In the rows, zero is written as 128.
Each row is followed by its class number.
[102 153 108  83 140 128 180 127 156 144 107 134 115 117 130 130 159 125
 115 158 100 140 139 123 123 141 175  71 111 121 145 106 102 188  83 161
  99 166 155 133 114 128 135 134 157 151 155]	4
[123 143 154 145 122 146 146 111 146 133 130 111 109 111 123  69 141 145
  87 126 149  89 142 132 118  89 154 165 118 137 105 113 123  91  84 154
 104 126 136 179 135 129 115 155 151 146 149]	7
[135 164 135 150  87 125 117 152  94 127 112  98 139 103 139 141 148 106
 115 117 117 179 171 128 147 123 123 138 109 126 139 120  82 150 134 141
 138 101 130 158 112 110 183 154 132 144 104]	4
[157 164  87 151 147 128 190 106 138 122 122 139 132 166 100  96  83 137
 131 135 140 156 187 152 131 166 144  96 109 113 143 125 113 113 108 110
 117 168  95 115 127 173  99 118 121 121 127]	5
[121 148 149 105 132  86 140 140 101 174 106 110 100 170 164 117  87  70
 136 114  73 146 113   4 121 115 122  51 103 133 149 146 157 127  80 142
 108 131 147 111 109 101 160 157 135 171 148]	5
[122 168  95 102 134  88  68 129 118 148 119 134 154  87 132 123 117 114
 113 121  72 167 119 122 126 163  88 139 148 126 153 162 100 149  96 153
 104  99 171 145  85 114 155 128 132 116  86]	1
[131 138 139 116 135 137 136 130 153 152 109 140 111 138 130  96 154 109
 128 142 130 144 122 139 142 143 120 115 123 107 134 128 127 172 114 146
  99 132 115 120 120 157 107 100 104 134  76]	2
[115 151 133 120 128  87 151 152 139 134  90 143 113 150 117  91 118 129
 118 140 128  50 100 114 140  79 158 116 119 163 142 129 125  82 126 122
 115 121 152 142 111 104 162 124 130 124 129]	4
[112 128 120 142 142 132 183 125 120 111 145 165 136 137 117 100 138 191
 150 131 158 124 139 179 131 136 171 120 113 144 119 101 155 128 138 157
 158 141 113 126 133 139 103 139 117 127 133]	2
[163 153 103 162 111 147 194 107 169 135 146 117  99 131 129  98  86 153
 143 139 127  97 147 125 125 139  93 114 102 164 103 155 142  93 165  70
 107 162 139  64 100 130 109 115 104 128 156]	1
[133  89 140 154 149 136 134 143 144 125 113 110 102 143 129 170 119 155
 110 135 151  73 113 157 132 112 132 136 114 105 126 136 122  55 144 130
 134 142 115 132 136 134 125  96 141 135 134]	6
[144 138 151 141 155 157 156 126 112 137 102 183 107 151 133  96 109 147
 148 127 129  84 128 143 116 133 102 106 157 129 127 129 121 136 113 124
 131 146  99 132 123 133 101 160 129 120 131]	3
[112 172 120 120 136 120 145 128 100 160  92 149 131 189 103 139 126 143
 133  86 134 131  83 116 146 175  89  26 181 132 153 129 122 164 108  98
 128 146 147 105 132 141 163 150 123 100 182]	5
[130 138 125 142 118 102 139 119 127 108 125 131 148 142 119 142 130 106
 116 131 127 158 173 135 109 116 160 100 109 114 128 126 146  72 130 125
 148 123 116 110 115 155 124 128 132 108 115]	0
[125 123 157 130 141  98 138 102 149 131 118 140 127 162 128  76 102 167
 138 131  88  82  57  44 136  82 105 155  68 169 110 151 149 160  91 221
  90 124 124 122 123 171 159 140 148 143 120]	3
[139 133 100 113 141 133 149 118 112 137 129  93 148 158 106 149 122  98
 128 118 109 175 147 100 120 137 138 115 100 132 100 157 142  87 164 173
 109 120 126 100 117 131 111 176 120  90 145]	1
[113 129 119 138 140 165 180 129 126 129 149 141 122 135 139 147 142 129
 120 159 149 167 129 181 130 189 144 135 143  97 138 128 113 125 140 190
 138 178 115 137 158 150 123 108 111 133 150]	7
[120 193 142 147 138  93 164  95 136 141 107 114 131 143 113  63  82  94
 135 133 119  97 109 119  93  97 153 119 117 146 118 103 115 113  53 179
 114 134 108 166 143 171 151 151 135 146 143]	1
[146 111 145 129 151 108 143 125 140 112 128 122 119 118 149 132 115 134
 143 125 132 123 125 121 124 104 111 142 157 133 124 122 142 111 127 112
 125 119 113 137 122 122 154 137 124 130 103]	4
[134 125 151 140 135 141 123 162 103  90 155 119 131  95 121 152 157 132
 124 144  94 141 160 147 122 121 156 124 106  96 129  99 107 152 133 135
 136 130  96 131 202 123 139 156 160 123 165]	5
[ 99 113 106 146 146 135 115 157  89 139 133 150 172  96 115 119 129 125
 118 157 132  86 145 180 121 165 142 167  92 146 107 128 111 117 152  77
 141  94 130 137 120 123  95 131 125 173 130]	5
[112 116 107 169 114 116 120 136 125 131  93 102 147 101 103 116 123 138
 121 125  99 139 157 124 140 118 131 102 112 163 156 125 124 109 140 122
 121 121 133 110 105 106 141 143 139 152 129]	3
[ 98  84 155 106 120  95 161 140 161 138 141 117 119 118 143 129 132 163
 123 122 118 134  54 132 130 108 167 152  98  93  55 131 163 172 124 164
  74 128 124 117 164 116 112  98 112 132 120]	0
[105 125 109 136 134  82 123 125 131 123 144 137 125 111 121 106 109 127
 112 124 151 115  86 139 121 127 123 156 114 123 142 124 118  96 116 107
 129 124 131 156 142 126 176 126 108 128 125]	2
[132 107 123 158 113  85 121 111 119 134  81  94 131 128 117 127 124 184
  73  71 171  95  70 101 123  95 123  94 138 137 105 147 128 100 109 123
 159 137 142 154 138 135  80 122  98 109  97]	6
[ 93 113 133 131 130 154 142 133 154 160 109 120 110 173 145 109 133 143
 141 154 113 128  75  89 151 113 123 111  81 176 139 155 136 158 122 163
  92 151 145 149 139 155 145 139 145 134 113]	4
[144 139 154 148 131 163 119 117 134  93 146  78 129 140 109 115 150 192
 128 113 155 121 113  91 149  80 138 180 110 146 118 145  91 130 100 141
 133 155 118 129 137 134  80 151 107 113 119]	7
[ 95 105 131 113 120 170 159 121 114  84 148 139 151 107 107  66 155 181
 133 150 159  80 149 157 107 128 175  81 139 157 100  95 138 145 126 121
 127 118 123 146 118 130 121 136 113 163 187]	0
[101 127 112 150 138 122 142 143 112 155 118 155 101 158 137 111 120 127
 115 147 132 155 118 140 128 137 110  99 130 147 131 139 146 118 129 136
 104 101 142 131 119 122 149 135 136 145 106]	5
[ 58 123 116 164 116 166 152 129 181  96  64 133 118 173 107 137 150 117
 139 123 141 165 128  62 154 150 125  59  83 136 170 164 148 141 153 121
  37 144 135 117 130 138 154 166 153 132 125]	5
[132 103 139 139 143 122 116 111 155 137 131 113 109 150 140 161 133 110
 128 152 145 101  96 125 124 122 117 154 140 144 128 134 147 118 141 184
 120 143 116 149 119 152 111 115 117 128 110]	2
[141 116  96 137  92 206 106 128  98 128 181  99 131 168 145 122 124 165
  40 162 121 113 128 135 116 132 105 129 135 163 151 136  99  67  89  93
 159 124 135 112 124 122 171 146 161 161 134]	7
[135 133 122 131 149 102 141 146 115 133 161 133 119 142 117 103 105 156
 156 112 116 128 144 147 143 127 125 148 138 109 113 128 165 124 128 140
 146 134 123  96 124 125 148 108 120 119 121]	0
[161 107 118 136 115 111 115 131 116 127 156 127 108 178 133  95 122 173
 130 126 146 126  92 124 141  74 126 146 149 126 132 130 124  73  88 170
 159 123 105 139 136 104 158  98 132 126 106]	7
[113 114 167  99  77 170 130 120 157 119 110 172 158 114 139 120 156 102
 105 111 131 103  76 113 140 136 150 144 157 132 120 126 129 179 123 120
 132 141 133 131 125 131  78 138 112 130 143]	1
[106  62 144 144 133 134 136 136 134  99  87 148 137 117 118 125 152 154
 145 115 144 139  47 129 132 110 148 101 106 138 125 149 130  76 153 160
 108 137 103 175 157 140 100 168 114 107 148]	1
[148 115  63 120 127 155 169 136 102 108 190 130 165 166 133  89 158 152
 103 141 125  99 139 110 102 169 145 110 105 155  95 136 186 116 152 136
 159 134 126 132 151 100 151 197 120 109 151]	1
[135 121 127 129 130 114 132 129 129 122 132 116 136 146 130 134 136 123
 145 124 143 122 117 134 130 107 136 160 128 150 100 115 155 132 124 134
 137 103 118 141 123 129 152 129 133 136 107]	6
[110 125 153 117 134 151  93 130 132 118 123 141 135 126 130 115 161 124
 127 125 113 119 118 124 113 104 152 114 110 137 151 135 158 106 120 142
 127 115 130 121  97 138 118 141 124 130 107]	6
[134 131 131  77 159 177 114 142 133 142 129 118 100 146 129 177 104 124
 171 151 117 128 145 159 157 162 129  98 114 127 123 113 141 195 142 187
  73 159 115 114 178 159 113 127 161 120 139]	5
[ 98 137 132 121 137 145 135 119 148 131 125 144 125 157 143 133 147 126
 130 145 141 142 117 119 124 104 155  83 128 136 144 130 152 118  72 170
 124 146 139 160 123 167 125 117 145 130 133]	4
[123 108  99 135 112 102 178 123 126 118 102 138 112 150 128 120 126 138
 122 141 160 140 149 143 126 128 141 141 113 136 120 148 116  37 119 135
 152 148 109 166 111 121 123 111 133 128  98]	2
[139 124 108 132 131 128 117 112 135 107 134 142 121 131 121 114 126 128
 120 125 113 154 129 151 109 139 172 136 129 103 135 121 141 127 138 134
 142 125 138 146 141 147 101 134 159 125 137]	5
[ 81 137 113 142 135 143 112 142 152 118 150 147 129 112 127 121 121 127
 144 142 109 123 144 148 128 148 145 130 128 131 149 141 154 126 110  79
 116 121 162 148 108 126 141 141 152 127 131]	1
[132 116 123 108 100 136 123 111 154 114 131 147 173 120 144 138 124 115
 155 131 141 120 128 130 139 125 158 145 129 141 118 105 135 165 127 128
 158 124 125 128 128 144 130 118 132 142 136]	4
[127 101 115 174 144 114 154 148 103 119 166 119 104 135  99 148 170 120
 117 129  99 179  96 154 127 103 120 129 101 133 107 131 169 170 164 176
  73 102 101 145 119 170 186 156 114 103 126]	3
[146  98 119 118 148 100 136 125 130 111 145 132 117 118 139 148 118 136
 119 118 103 142 131 106 125 131 105 149 129 122 140 142 151 130 137 112
 123 124 123 116  96 126 149 123 130 126  84]	6
[101 149 174 146 136 132 178 142  66 122 137 120 129 120 122 186 173 103
 132 138 116 148 153 173  99 154 184  90  81 102 127 105 129 136 187 142
 170 137 107 126 125 177  98 138 111 134 148]	2
[109 129 117 161 128  99 140 113 154 174 119  81 103 151 114 126 115 125
 143 154 101 158 129 117 117 113 112 117 137 151 132 121  97 133 102 134
  88 154 119 133 131  95 130 128 162 139 143]	0
[144  97  82 131 126 176 131 136  76 164 181 151 108 167 109 122 113 121
 106 102 109 169  77 136 115  69  95 105  69 142 114 133 131 108  97 118
  85 131  77 117 166 153 159 204 141  90 166]	2
[160 123 105 103 166 105 110 122 133 118  84  56 150 143 148 151 106  87
 130 118  97 173 206  69 127 141 104 120 123 117 170 153 120  72 162  56
 147 129 147 124 177 111 180 130 168  91  74]	5
[117  73  88  91 125 157 146 131 129  85 144 167 124 110 114 148 134 143
 127 142 167 140 127 137 148 170 149 115 112 129 134 130 139 130 157 158
  78 157 106 162 144 126  92 148 132 127 137]	7
[142 115 125 121 110 135 113 132 118 109 130 126 130 114 132 117 127 115
 109 115 121 156 134 134 134 130 132 174 128 101 101 140 118 138 112 143
 148 108 123 134 135 150 142 127 128 140 107]	5
[154 116 111 130 154 120 126 115 143 142 116 126  93 146 128 131 128 115
 134 141 141 136 111 132 117 130 104 110 128 118 126 130 113 111 123 137
 114 141 116 129 136 140 130 134 130 129 132]	5
[130 122 110 136 168 167 129 129 128 117 159  98 106 148 135 173 103 137
 131 117 137 137  99 165 121 135  91 164  91  96 127 128 118 109 154 112
 105 119 122 116 154 154 229 159 157 125 125]	1
[ 53 134 158 163  90 189 154 122 173 150 121 100 110 109 112 137 161 153
 109 135 163 158 116 178 156 121 142 119 129 135 125 115  97 176 115 159
  67 160 137 154 147 134 108 102 127 136 152]	1
[126 132  93  77 148 103 112 127 119 177  74 118 125  98 125 125 162  75
 123 134 100 119 166 116 115 146 112  49 153 136 130 109 157 181 120 196
  82 140 145 157 165 120 110  92 177 143 117]	5
[134 120 147 140 145 102 145 134 154 129 105 134 124 132 129 142 124 110
 155 151 155 157 155 169 152 139 123 122 154 113 132 121 128 118 151  98
 134 107 116 101 105 136 140  82  90 121  85]	3
[146 123 132 127  89 111 137  94 173 151 119 108 102 145 118 109  83 135
 132  81 100 154  89  81 147 107 112 131 127 146 148 143 140 132 127 121
  72 167 123 113 108 108 117 126 124 108 137]	6
[113 104 121 136 103 135 127 131 120  89 114 167 110 140 135 113 144 126
 124 121 146 169  88 108 136  83 140 110 134 169 149 138 164  88 124 158
 124 116 142 165 116 130 162 141 140 130 134]	3
[123 138 106 139 136 115 111 138 127 135 126 122 159 101 114 110 137 113
 106 116 109 162 147 150 130 106 155 177 123 129 116 113 124 161 113 102
 125  93 152 119 105 125 114 134 141 144 100]	0
[ 97 115 131  98 124 143 129 110 132 140 123 152 160 137 170 136 109 133
 172 120 113 123  92 113 118 110 146 149 138 159 127 112 127 189 127 115
 179 123 155 127 149 114 171 163 158 133 139]	4
[125  93 117  94 152 107 170 109 156 134 133  62 113 108 135 132 175 157
  74 143 120 103 147  86 108  96 112 120 135 121 123 148 134  48 103 170
 132 175 144  88 137  99 160  72 132 138 121]	7
[126 137 118 129 125 189  83 126  91 145 127 110 149 134 129 196 137  89
 112 118 161 141 104 149 130 141  98 115 162 139 129 121  81 155 123 166
 143 132 130 160 147 148 139 175 123 111 169]	1
[136 108 154 140 146 107 173 134 175  93 113  98 139 154 153 200 134 129
 142 178  98  30 129 104 102 133 130 149 161 129 103 122 127 125 120  95
 145 134  99  71  97  87 182 127 143 172 134]	3
[116 152 131 144 130 122 169 143 141 116 137 124  98 172 127 151 127 140
 165 158  94 123 110 136 141 138 118 159  92 154 123 137 149 168 194 145
 102 141 138  84 125 145 185 112 157 128 110]	0
[155 119 105 118 145 110 150 120 142 121 139 119 113 147 116 134 137 100
 147 141 145 118 155 100 138 150 115 136 114 124 144 122 140 138 152 119
 118 152 100 113 101 126 112 111 116 146  97]	2
[140 126 115 106 120  79 177  90 165 106 140 140 143 152 137 120  87 139
 120 145 156 137 137 117 118 135 134 138 141 131 110 133 132  60 114 143
 132 133 107 113 135 119 142 117 100  95 122]	2
[ 99 129 153 172 115  65 158 104 142 132  95 121 100  76  72  96 119 134
 109  81 141  99 126 100 124 111 123 118 122 115 122 119 113 113 151 116
 120 122 140 116 102 122 116 147 111 133 172]	6
[113 138 107 110 168 130 177 111 185 128 117 128 148 142 168 195 139 116
 124 165 120 147 182 132 110 138 147 117 102 121 108 142 173 116 114 202
  96 152 139 123 148 147 126 116 169  96  86]	1
[139 132 173 141 152 138  91 143 103 107 165 101 154 101 129 135 165 196
 126 123 153 139 142 144 143 150 122 109 137 107 132 116 108 131 119 137
 156 135 127 147 138 132 103 133  90 118 160]	0
[138 158 151 130 135 129  96 124 131 157 129  69 110 136 116 125 132 146
 144 142  83 103 160  98 142 151  91 125 144 151 127 152 128 152 133 145
 137 137 152 110  98 141 101 129 141 127 113]	4
[111 114 148 153 116  87 173 139 137 106 117 119 114 128 117 129 157 125
 134 119 138 152 108 107 133 107 121 103 129 139 134 145 139  61 148  59
 108 141 136 149 122 122 161 103 118 113 168]	0
[ 78  79  98 160 172  19 156 148 121 146  85 124 137 103 103 140 125 162
 123 129 104 135 118 118 113 152 131  24 117  91 110 139 144 104 129  75
 128  81 158 121 156 131 144 102 153 136 151]	5
[143  84 103 137  93 182 144  90 131 102 122 124 134 164 154 168 126  90
  98 122 175  80 161  96  78 127 118 146 116 144 107 162 142  12 165  25
 213 168 117 107 127 114 117 178 136 114 132]	3
[112 113 115 154  98 153 123 159 137 182  95  91 114 149 118 140 119 110
  72 149 143 117 166 141 174  99 137 118 101 147 115 130 113 115 155 182
  81 112 144 120 151 104 126 106 141 132 129]	5
[123 111 150 127 121 149 114 132 147 123 102 113 130 113 154 126 161  73
 132 130 139 150 127 101 119 111 148 130 142  97 144 133  94  79 107 131
 157 130 137 166 127  99 142 140 125 145 160]	1
[136 145 207 128 144 145 125 131 152 119  72  54 123  82 146 154 145 139
 103 142 130  77 172 124 120  77 151 114 158 119 104 113 113  65 115 223
 143 123 130  61 142 113 103 123 117 156 122]	7
[109 141 143 147 121 131 149 118 116 121 106 162 105 115 111 109 146 131
 134 125  95 162 136 124 111 124 126  70 128 114 139 137 126 139 105 145
 116 132 129 136 110 162 116 128 153 131 157]	3
[113  96 119 135 150 129 127 140 116 145 141 176 141  82 136 124 137  97
  55 123 150 122 119 116 130 148  64 167 125 117 126 141 139  94  99 109
 122 105 134 122 107 143 138 122 118 172 119]	6
[164 128 115 135 118 136 105 127 122 107 152 120 103 139 122 121 129 122
 137 111 145 140 130 139 138  82 125 126 124 129 153 111 139 126 105 132
 109 135  98 150 102 131 175 120 118 132 108]	3
[112 146 130 124 166 102 123 129 148 159 100 110 140 162  82 119 175 169
  91 127 137  96 104  94 148 128 132  73 115 135 138 142 115 104  76 171
  95 154 143 109 105 129  85 134 110 116 160]	5
[163 160 148 142 150  96 145 125 176 167  86 128 106 160 160  96 119  89
  99 127 126  65  92  75 139  73 122 151 131 134 165 133 143  81 117 171
 108 159 158 138 151 122 143  79 141 129 117]	7
